Below is a small trained network, with its code and all its weights. Each question gives an input and a class and asks what happens when units are switched off, that is, made to give their printed mean instead of their output.

import numpy as np


def w(rows, s, z=0):
    codes = np.array(rows[::2]) - 128.0
    scale = np.full(codes.shape[1], s)
    scale[-1] = z or s
    return codes * scale


def f(y):
    return np.maximum(y, 0)


def log_softmax(a):
    a = a - a.max(-1, keepdims=True)
    return a - np.log(np.exp(a).sum(-1, keepdims=True))


def net(x, mask):
    res = np.array(x, float).reshape(1, 3) / 4 @ E
    y = f(res @ A[0][:, :-1].T + A[0][:, -1])
    res = res + np.where(mask, y, B[0][:, -1]) @ B[0][:, :-1]
    return log_softmax(res[-1] @ U[:, :-1].T + U[:, -1])


A, B = {}, {}
E = w([
[67,210,55,45,125,92,152,89,44,210,129,126],'x0',
[35,70,52,229,85,31,190,120,144,105,26,12],'x1',
[91,224,63,74,28,159,239,254,194,108,178,97],'x2',
],0.0069)
A[0] = w([
[62,80,95,152,148,42,111,59,83,156,60,89,116],'neuron 0',
[200,129,189,82,216,167,40,97,81,185,157,184,253],'neuron 1',
[92,74,104,169,157,40,105,43,85,140,51,97,176],'neuron 2',
[46,123,64,139,99,71,157,105,105,135,81,82,196],'neuron 3',
[172,58,181,193,127,129,81,133,183,52,103,121,172],'neuron 4',
[180,59,210,178,171,131,72,86,165,85,113,135,192],'neuron 5',
[93,163,73,127,2,134,232,227,194,92,127,83,172],'neuron 6',
[59,118,74,144,118,80,153,108,103,135,96,80,176],'neuron 7',
],0.0068,0.0034)
B[0] = w([
[97,95,101,172,164,88,123,82,66,174,66,96,207],'neuron 0',
[250,168,254,106,191,184,8,92,72,113,204,248,244],'neuron 1',
[100,60,127,184,185,78,111,88,55,136,30,88,217],'neuron 2',
[14,98,53,96,84,88,169,97,109,194,93,61,219],'neuron 3',
[175,40,144,181,180,167,145,196,201,67,85,110,195],'neuron 4',
[201,84,191,194,195,192,106,189,180,68,115,146,212],'neuron 5',
[31,169,48,115,39,68,235,209,236,142,175,83,253],'neuron 6',
[31,111,77,92,114,78,180,106,102,199,90,48,203],'neuron 7',
],0.0065,0.012)
U = w([
[140,106,154,184,160,98,73,82,82,133,90,132,3],'0',
[81,94,79,149,114,85,147,85,87,169,68,71,194],'1',
[136,196,127,22,52,183,141,194,162,155,200,177,149],'2',
[81,170,59,125,1,89,200,196,235,133,149,91,124],'3',
[170,237,164,54,140,170,58,63,56,144,186,201,152],'4',
[182,68,175,184,159,193,97,203,205,20,120,145,163],'5',
],0.0075,0.0034)

Each question gives the input, the list of numbers given to net, and the class t.
The units are the neurons (one row each of A and B). Each row of codes is followed by its name. A weight is (code - 128) times the scale printed after its matrix; where a second scale follows, it is the last column's (A, B and U).
mask holds one flag per neuron, in row order. A switched-off neuron (its flag False) gives its mean, the last column of its row in B, instead of its output. The means were averaged over made-up inputs and are rounded, as every weight is.
A unit's drop is (log p(t) with every unit on - log p(t) with that unit switched off) / (log p(t) with every unit on - log p(t) with every unit switched off).
The circuit of an input: a set's keep is (log p(t) with only the set's units on - log p(t) with every unit switched off) / (log p(t) with every unit on - log p(t) with every unit switched off). Starting from all 8 units, units are removed one at a time, each time the one whose removal leaves the highest keep (on an exact tie, the one counted first), for as long as the keep stays at least 0.8.
circuit, biggest first: the units of the circuit, biggest drop first
unit that matters most: the unit with the biggest drop
top k neurons: the k neurons with the biggest drops, biggest first
drop when u is switched off: that unit's drop, to one decimal
input [1,2,-5], class 0: top 3 neurons -> (neuron 6; neuron 5; neuron 3)
input [-5,3,-6], class 5: circuit, biggest first -> (neuron 5)
input [0,2,1], class 3: circuit, biggest first -> (neuron 1; neuron 2)
input [-1,1,-2], class 5: circuit, biggest first -> (neuron 3; neuron 7)
input [6,-1,2], class 3: circuit, biggest first -> (neuron 1; neuron 2)
input [-7,-4,7], class 3: top 2 neurons -> (neuron 6; neuron 1)
input [8,-6,3], class 4: top 2 neurons -> (neuron 6; neuron 1)
input [-7,6,1], class 3: top 2 neurons -> (neuron 1; neuron 6)
input [-7,5,-8], class 5: top 2 neurons -> (neuron 5; neuron 4)
input [-3,3,-2], class 5: top 2 neurons -> (neuron 4; neuron 5)
input [4,-6,8], class 3: top 3 neurons -> (neuron 6; neuron 1; neuron 5)
input [-1,-5,-4], class 4: top 3 neurons -> (neuron 1; neuron 6; neuron 2)
input [-2,-5,0], class 4: top 4 neurons -> (neuron 1; neuron 6; neuron 4; neuron 2)
input [1,2,-6], class 0: unit that matters most -> neuron 6
input [0,-7,4], class 4: drop when neuron 1 is switched off -> 0.3
input [5,-8,5], class 4: drop when neuron 1 is switched off -> 0.5
input [1,-5,-1], class 4: drop when neuron 7 is switched off -> 0.0
